What can hang from each mark:
z_354: z_209
z_369: z_213 z_317 z_618 z_899
z_213: z_209 z_317 z_522 z_878
z_618: z_354 z_899
z_878: z_899
z_209: z_389 z_522
z_317: z_139 z_209 z_292
z_139: z_389 z_522 z_576
z_899: z_139 z_213 z_354 z_369 z_618
z_292: z_209 z_369 z_389 z_522
z_522: z_139 z_209
z_389: z_354 z_899

Each row was made from one small tree. Brackets hold a mark, then the marks that hang from it, in the order of their numbers. Every link used is in the known rows. Write each row's tree.
Known rows:
[z_369 [z_317 [z_209 [z_389 z_354]] z_292] z_618]: 36 90 -44 102 7 -9 42 -257 -63 140 -150 -66 -125 52 -101 -82 114 104 102 61 -21 36 388 185 -315 89 28 66 -21 -37 -76 144 -45 -117 193 -225 145 439 160 -69 56 -217
[z_522 [z_139 [z_389 z_354 [z_899 z_618]]] z_209]: 46 -66 -171 163 -68 -207 20 -168 -52 67 -212 41 -115 8 -134 0 -16 -22 -53 12 -20 176 272 14 -340 22 -83 50 -124 -36 -144 146 -139 -119 20 -3 113 154 104 -123 -46 -60
[z_292 [z_209 [z_522 z_139]] [z_369 z_213] z_389]: 41 -26 52 80 93 -63 69 -93 -124 140 -158 -145 -81 64 -104 -57 37 38 -56 -145 107 163 581 177 -190 38 99 -46 -275 -78 -72 204 83 -8 128 -161 50 328 146 -199 30 -192
[z_369 [z_899 [z_213 z_317] z_618]]: -28 27 18 12 -124 -143 24 -89 108 79 -254 97 -140 43 -66 110 18 181 -111 -59 54 124 29 -14 -227 44 -16 -32 -62 45 -77 144 -74 -117 -21 -135 88 212 141 -79 15 -94
[z_389 [z_899 z_139 [z_213 z_317] [z_354 [z_209 z_522]] z_618]]: -3 -132 -175 -21 123 -169 42 -147 120 91 -92 131 -116 65 -195 -28 30 58 -160 252 86 304 -146 -85 -153 -11 -82 -50 10 3 -157 93 -173 -28 -99 -76 3 113 98 -132 21 -60
[z_618 z_354 [z_899 [z_139 z_389 z_576] [z_213 z_878]]]: 0 -7 8 -17 -146 114 63 -79 77 -68 -232 9 -154 55 -41 220 -65 71 -225 -82 -110 174 -21 -39 -281 -17 23 -134 -81 5 -43 78 -122 -95 -25 -80 103 -79 126 -74 17 -131
[z_354 [z_209 [z_389 [z_899 z_618]] [z_522 [z_139 z_576]]]]: 52 -98 -144 159 230 -45 36 -31 -109 102 -112 43 -130 25 -136 -106 117 -19 -312 -1 196 164 232 56 -222 19 -150 -10 -55 -55 -144 71 -146 -100 -43 -27 51 100 0 -284 7 -10
[z_139 [z_389 z_354] z_576]: 75 59 39 136 -16 16 -8 -106 -48 6 -236 -20 -142 37 -7 156 76 16 -76 -51 -75 65 119 66 -281 -3 76 3 -165 21 -46 153 -150 -195 42 -26 157 86 136 -157 -11 -49
[z_618 [z_899 z_213 z_354]]: -34 -65 -2 12 -78 -48 12 -60 122 15 -199 54 -149 81 -102 76 10 143 -86 -128 -40 249 -137 -53 -142 1 -34 -59 -17 47 -107 91 -103 -74 -5 -99 58 100 130 11 -55 -101
[z_389 [z_899 z_354 [z_369 z_213 [z_317 z_139 z_209] z_618]]]: -28 138 10 -40 -92 -81 15 -231 42 125 -196 -14 -98 66 -91 20 148 115 -24 -5 -52 147 304 57 -233 20 -174 -8 -15 20 -107 80 20 -69 35 -152 45 432 209 -250 66 -208
[z_878 [z_899 [z_213 [z_209 z_389]] z_354 z_369 z_618]]: -75 -117 -454 96 -37 -15 20 -59 154 71 -157 79 -132 76 -107 47 23 157 -34 12 77 337 74 -46 -161 -102 -72 -68 44 60 -128 103 -225 -95 -81 -83 22 122 72 50 -112 -1
[z_618 [z_354 z_209] [z_899 [z_369 [z_213 z_878] z_317]]]: 3 -35 -4 -25 -162 131 21 -127 136 45 -239 3 -71 98 -102 121 28 186 -109 -267 -30 156 425 105 -168 -20 -158 -11 -66 16 -105 29 -39 40 96 -23 68 330 207 -232 38 -88
[z_213 [z_209 z_522] z_317 [z_878 [z_899 z_354 [z_369 z_618]]]]: -12 25 -225 65 -129 96 52 -282 110 110 -276 7 -108 42 46 -89 46 150 -147 63 -6 184 307 8 -286 -69 -16 -19 -137 35 -80 119 -166 -81 -39 -244 123 205 115 -152 -33 -81
[z_139 [z_522 [z_209 z_389]] z_576]: 119 -18 29 140 -41 -70 17 -83 -83 89 -310 -110 -160 23 -58 13 23 -7 -84 -95 53 76 15 97 -274 11 122 -129 -125 -12 -24 174 -87 -117 26 47 158 175 52 -28 -56 -38
[z_354 [z_209 [z_389 [z_899 z_213]] z_522]]: 62 -102 -95 69 174 6 46 -12 -73 73 -88 50 -101 93 -158 -71 87 28 -163 39 108 282 125 86 -104 4 -35 -12 6 -70 -118 87 -117 22 18 -44 89 178 81 -97 -33 -86
[z_209 [z_522 [z_139 z_576]]]: 121 -57 153 96 89 -2 27 -41 -93 76 -219 -115 -166 4 16 16 127 -16 -293 -84 106 56 105 64 -190 8 1 -85 -224 -5 -54 167 -103 -134 -40 -121 81 54 47 -250 -8 -25
[z_354 [z_209 [z_522 [z_139 z_576]]]]: 138 -124 132 113 134 -11 27 -85 -73 90 -175 -75 -144 30 -61 -9 170 -23 -276 -39 103 77 60 103 -153 13 -39 -69 -200 -19 -65 151 -120 -88 -28 -56 71 84 64 -271 -15 4
[z_292 z_209 z_369 [z_389 z_354] [z_522 z_139]]: 19 -30 -19 118 71 -132 84 -271 -75 75 -70 -89 -83 69 -164 -94 129 8 74 -13 -26 182 399 202 -249 33 113 -70 -274 -95 -76 195 80 -123 203 -154 52 326 162 -178 -14 -193
[z_899 z_354 [z_369 [z_213 z_522 z_878]] z_618]: -60 79 -141 34 -207 1 20 -133 177 62 -179 3 -114 90 -49 111 19 92 -107 -37 74 243 80 57 -141 -93 -118 -128 -68 27 -69 52 -75 -79 -15 4 34 141 152 -242 -36 -1
[z_618 [z_354 [z_209 z_389]] z_899]: 37 -90 -14 89 -8 77 28 -87 61 36 -196 69 -116 124 -157 -35 42 139 -86 -290 -40 177 255 117 -171 37 -61 -11 34 -4 -113 26 -89 -23 121 -23 117 232 82 -14 -17 -44
[z_292 [z_369 z_213 [z_317 z_139]] [z_389 [z_899 z_354]] z_522]: 15 157 86 -20 42 -50 36 -218 -106 85 -194 -65 -97 86 -159 -24 88 118 -11 -54 -36 279 397 148 -195 42 -16 -24 -191 -45 -106 93 138 -111 199 -125 19 404 164 -291 81 -223
[z_317 z_139 [z_209 z_522]]: 130 73 235 109 -19 -55 33 -130 -95 128 -189 -68 -162 52 -38 -83 140 1 -121 60 -43 96 116 145 -170 30 -33 -122 -182 -2 -29 147 -22 -108 61 -92 125 231 91 -143 -18 -57
[z_369 [z_213 z_317] z_618 z_899]: -26 170 151 -34 -149 -42 33 -184 87 104 -369 -8 -107 52 13 68 14 181 -108 -250 19 11 286 88 -270 82 13 39 -64 16 -53 150 42 -41 79 -170 144 311 219 -153 79 -216
[z_369 [z_213 z_209] z_899]: -26 175 39 66 -164 -47 24 -160 79 88 -310 -12 -128 80 -70 70 -12 82 -70 -234 14 104 74 132 -175 33 -13 -51 -97 -18 -48 143 23 -4 91 66 147 214 202 -81 -9 -146
[z_292 [z_209 [z_389 z_354] z_522] [z_369 z_213 z_317 z_618]]: -52 93 -102 40 135 18 46 -207 -37 153 -125 -162 -47 72 -81 -160 62 84 19 -154 76 117 776 161 -261 35 113 62 -84 -73 -137 198 80 2 162 -263 122 531 228 -165 86 -326
[z_522 [z_209 [z_389 [z_899 z_139 z_354 z_369 z_618]]]]: -12 -117 -363 94 61 -190 61 -85 90 85 -137 89 -125 45 -161 -19 14 14 -65 43 81 213 19 1 -239 -45 -104 -63 78 6 -156 67 -172 -47 -48 -17 -3 211 77 13 -52 -44
[z_209 [z_389 z_354 [z_899 z_139 [z_213 z_317 z_878]]] z_522]: 37 15 -205 -54 118 36 95 -126 -18 22 -156 47 -119 37 -17 -37 -71 58 -269 207 115 228 -80 35 -291 -60 24 -53 -110 -91 -125 99 -117 -41 -47 -230 98 85 90 -123 22 -176
[z_213 [z_317 [z_139 z_389] z_209]]: 161 95 287 65 -146 -35 13 -190 -97 91 -335 -24 -163 61 -21 129 41 143 -58 124 -95 22 101 150 -291 60 80 -68 -283 38 4 172 -60 -179 86 -134 158 200 115 -110 31 -53
[z_213 [z_522 z_139 z_209]]: 114 -42 139 78 -154 -121 41 -208 -10 94 -290 -141 -162 50 -82 -22 3 8 -153 -49 54 107 -83 123 -202 9 45 -163 -213 -40 -42 198 -43 -59 69 -4 99 138 89 -100 -78 -38
[z_139 [z_389 z_354 [z_899 [z_213 z_317]]] z_576]: 35 39 -28 14 -8 -51 -6 -125 -38 -11 -245 76 -122 40 -39 192 17 101 -120 117 -2 145 31 -41 -353 -3 100 19 -153 -1 -86 154 -164 -184 -29 -99 148 80 141 -174 37 -121
[z_317 [z_139 z_389 z_576]]: 137 95 266 96 -44 16 0 -79 -124 31 -309 -49 -185 46 26 167 90 54 -180 -51 -79 46 54 114 -248 38 41 -74 -232 53 2 138 -83 -218 37 -48 134 67 91 -179 0 -11
[z_369 z_317 [z_899 z_139 [z_618 z_354]]]: -15 63 -8 23 -89 -49 45 -149 126 74 -215 9 -146 30 -118 38 26 74 -104 -191 -93 102 174 15 -202 51 -100 -48 26 34 -105 92 -45 -78 54 -58 53 286 142 -126 54 -111
[z_878 [z_899 [z_369 z_317]]]: 82 -6 14 65 -20 71 9 -62 5 89 -315 -64 -134 2 1 86 53 139 -97 -63 -46 97 232 45 -176 -36 -21 -12 -128 94 -70 154 -145 -82 66 -48 32 256 158 -169 -37 -3
[z_899 z_139 z_354 [z_369 z_317] z_618]: 6 -63 -138 26 -3 -99 23 -97 149 87 -160 -6 -149 30 -90 137 57 91 -49 43 8 138 10 -10 -137 -31 -97 -59 -36 92 -107 106 -154 -106 -36 -80 -44 233 138 -130 9 -15
[z_522 z_139 [z_209 [z_389 z_354 [z_899 z_618]]]]: 23 -71 -267 142 45 -189 39 -141 -30 87 -181 61 -121 18 -137 -127 5 4 -134 -67 106 174 182 54 -324 0 -119 18 -55 -62 -178 114 -119 -103 22 -42 83 208 56 -78 -54 -72
[z_618 [z_899 z_139 z_354 z_369]]: -10 -84 -72 21 -25 -78 51 -68 151 28 -191 24 -154 56 -62 123 -4 97 -56 -44 -36 157 -133 -15 -168 -26 -69 -89 -9 65 -94 64 -115 -42 -34 -85 -1 127 142 -30 -32 -56
[z_522 z_139 [z_209 [z_389 z_899]]]: 108 -73 -42 103 43 -92 53 -96 -102 83 -267 -13 -137 31 -106 -78 10 22 -203 -116 100 122 75 120 -261 22 -26 -32 -128 -61 -115 133 -89 -49 53 -42 85 170 52 -56 -54 -79
[z_209 [z_389 z_354] [z_522 z_139]]: 107 -105 -74 96 141 31 49 -53 -100 72 -147 -95 -136 33 -7 -74 66 13 -178 -87 114 152 231 129 -198 -17 -20 0 -148 -65 -118 135 -94 -87 -1 -245 108 162 29 -139 -37 -74
[z_369 [z_618 [z_354 z_209]] z_899]: -6 28 64 75 -113 -17 42 -233 132 70 -173 77 -89 102 -130 -63 187 71 -31 -307 -140 116 318 113 -180 78 -89 30 83 -2 -76 63 -24 -30 91 -75 143 354 179 -109 13 -125

Which tree is each row?
-58 -6 -150 54 -15 -150 0 -71 117 45 -119 160 -129 68 -159 22 72 66 -91 2 6 309 -75 -82 -140 -15 -112 -28 37 43 -139 69 -154 -123 -44 13 21 110 117 -88 -39 -39
[z_389 [z_899 z_213 z_354 z_618]]
47 -70 61 124 95 -52 56 -231 -172 49 -121 -61 -137 44 -187 11 161 -33 -59 156 -53 192 168 83 -297 80 59 -61 -164 -56 -74 126 -48 -165 108 -90 73 63 91 -256 1 -127
[z_317 [z_292 z_209 [z_522 [z_139 [z_389 [z_899 z_354]] z_576]]]]
75 32 -30 122 141 40 42 -7 -128 82 -181 4 -128 53 -60 -106 45 13 -183 -62 76 179 266 103 -178 17 -9 4 -50 -46 -104 82 -92 -46 64 -57 119 185 51 -129 -12 -75
[z_209 [z_389 z_899] z_522]
56 69 -142 56 74 -89 55 -118 -29 35 -185 2 -143 29 -83 -16 -71 -39 -18 97 -17 214 -148 61 -248 -11 13 -63 -20 -52 -87 82 -68 -59 12 42 98 133 105 -81 -19 -89
[z_209 [z_389 z_354 [z_899 [z_139 z_522]]]]
127 151 86 74 4 -37 66 -288 -104 108 -186 37 -139 72 -17 -68 89 184 4 227 52 47 147 287 -402 18 96 -50 -297 -34 -35 103 1 -200 119 -303 131 367 135 -131 70 -100
[z_213 [z_317 z_139 [z_209 [z_389 z_354]] [z_292 z_369]] z_878]
-49 -27 -59 -15 -171 -85 5 -203 168 44 -281 72 -153 106 -107 86 -70 232 -66 -23 17 218 -175 -45 -223 10 45 -76 -115 37 -98 133 -109 -84 -4 -117 111 125 122 51 -22 -122
[z_618 [z_899 [z_213 z_209 z_317] z_354]]
-28 62 -104 121 -4 -127 -5 -110 82 66 -167 154 -134 55 -138 -38 74 46 -94 -54 -28 228 21 -26 -175 2 -126 4 3 52 -134 47 -147 -146 16 66 42 146 104 -141 -25 1
[z_389 [z_899 z_354 z_618]]
130 -43 24 131 -83 -82 28 -92 -65 105 -302 -100 -146 45 -80 -20 -19 17 3 -94 21 133 66 132 -215 21 104 -97 -112 -18 -33 167 -64 -55 68 28 154 234 69 38 -77 -36
[z_139 [z_522 [z_209 z_389]]]
150 -94 123 134 -67 -60 20 -109 -109 57 -327 -116 -159 6 -39 135 49 0 -186 -91 14 17 109 82 -297 28 79 -65 -260 -2 -36 215 -133 -142 10 -52 123 57 80 -113 -38 -42
[z_522 [z_139 z_389 z_576] z_209]
40 117 11 111 177 -82 41 -193 -178 72 -140 48 -156 63 -95 -124 125 20 -105 72 0 112 73 162 -373 59 2 -45 -91 -47 -94 81 -22 -187 124 -73 128 249 86 -168 4 -123
[z_317 [z_139 z_576] [z_292 [z_209 [z_389 z_354 z_899]]]]
142 -13 126 162 -153 -86 -2 -112 -106 68 -341 -128 -154 14 -54 140 3 -33 -2 -17 -72 78 101 55 -291 35 157 -97 -194 13 10 206 -107 -133 25 86 188 121 101 -72 -47 -26
[z_139 z_389 [z_522 z_209] z_576]
40 -11 -162 77 129 -82 53 -137 -2 46 -230 26 -157 31 -128 -48 25 -32 -230 -21 47 131 -245 18 -293 -25 19 -106 -10 -27 -123 105 -150 -91 -10 14 57 87 64 -20 -30 -109
[z_522 [z_209 [z_389 [z_899 [z_139 z_576] z_354]]]]
